arr = array([125, 147, 134, 132, 151, 150, 140])
The entry just left of 132: 134
Which number is the entry just right of the centre entry?
A: 151

a = [116 103 118 101]
Read off the third largest entry.
A: 103
Read off the entry just left of 103.
A: 116
Read off the 2nd entry from the right.
A: 118

X =
[[128 128 129 125 133 129 125 130 124 125]
 [123 130 121 145 128 138 129 124 128 136]
 [121 130 131 126 126 121 129 125 134 131]
 [126 130 130 127 126 125 129 126 131 131]
 [119 127 128 132 123 121 132 126 138 130]
 [123 132 129 131 129 128 127 125 128 133]
 [126 131 132 123 130 125 127 127 128 129]
 [123 133 130 128 135 130 124 127 124 130]
 [125 127 123 138 133 137 126 129 123 127]
 [120 121 122 136 129 129 130 133 131 121]
 [149 124 127 122 123 133 130 131 122 125]
 [120 134 130 132 126 125 129 121 133 137]
 [125 122 124 129 134 131 126 135 124 118]
 [120 128 122 141 134 138 126 128 124 129]
 [139 126 128 124 121 127 131 128 129 128]]
Rows and columns are numbered from 1.
The entry in the top-right corner -> 125
The entry at row 1, column 2 -> 128
Read off the entry in row 2 and column 1.
Answer: 123
The entry in row 1 and column 3 is 129
The entry directly above the smallest entry: 137
The top-left entry: 128
Read off the entry at row 3, column 2.
Answer: 130
Read off the entry in the bottom-left corner.
Answer: 139
The entry directly below the largest entry is 120
Read off the entry just right of the largest entry.
Answer: 124
The bottom-right entry: 128
Read off the entry directly below the smallest entry.
Answer: 129
The entry just left of the smallest entry -> 124
Read off the entry in row 3 and column 1.
Answer: 121
The entry in row 3 and column 3 is 131

Questions about the row below.
1) Which number is the 1st entry from the right?
2) Which number is the entry at the centre?
3) Which number is the third entry from the left?
4) Which number is the fourth entry?
5) Which number is the third entry from the end?
[103 129 128 129 149 128 134 138 152 124 125 149 151 124 124]
1) 124
2) 138
3) 128
4) 129
5) 151

Questions about the table below.
1) Which number is the second entry on the diagonal from the top-right corner?
2) Which number is the smallest entry in the first column?
3) Which number is the entry just left of the smallest entry?
4) Which number is the top entry of the column that holds the smallest entry?
5) Which number is the largest entry in the first column?
6) Which number is the last entry, reading row by row?
7) Which number is the entry just right of 109?
8) Which number is the third entry from the end, reading row by row?
[[114 133 115 115 117 124 147 140]
 [137 133 138 142 138 133 109 119]
 [115 151 132 139 141 134 131 117]
 [134 137 139 143 140 133 112 117]
 [149 119 138 124 128 133 127 138]
 [146 118 135 134 127 128 106 128]
 [145 122 137 137 131 129 105 124]
 [122 120 127 143 122 121 130 135]
 [123 146 136 143 143 134 122 115]]
1) 109
2) 114
3) 129
4) 147
5) 149
6) 115
7) 119
8) 134

B =
[[109 139 145 149 128]
 [117 131 138 129 109]
 [115 145 149 141 129]
 [139 124 128 151 111]
 [127 107 150 123 137]
 [115 144 120 148 115]
 [106 149 112 119 129]
 [105 136 116 111 105]
 [117 123 131 125 132]
 [138 110 148 123 111]
 [137 138 117 129 124]
 [131 109 108 132 125]
 [133 122 128 119 145]]
Indices start at 1.
Report the maximum.
Answer: 151
The entry in row 3 and column 1 is 115
The top-right entry -> 128
The entry in the top-left corner is 109
The entry at row 2, column 1 is 117
Report the entry directly above 116.
Answer: 112
Report the entry at row 2, column 3.
Answer: 138
Report the entry in row 1 and column 3.
Answer: 145
The entry just right of the largest entry is 111
Report the entry directly above 120.
Answer: 150
Report the entry just right of the centre entry.
Answer: 119
Report the entry directly below the largest entry.
Answer: 123
Report the entry just left of 151.
Answer: 128
Report the entry in the bottom-right corner.
Answer: 145
Report the entry directly above the centre entry.
Answer: 120
Report the bottom entry of the column that holds the largest entry.
Answer: 119
The entry just left of the centre entry: 149
The entry in row 1 and column 2 is 139
Report the top entry of the column that holds the largest entry.
Answer: 149
Report the bottom-left entry.
Answer: 133
The entry just left of 120: 144
The entry in row 2 and column 2: 131
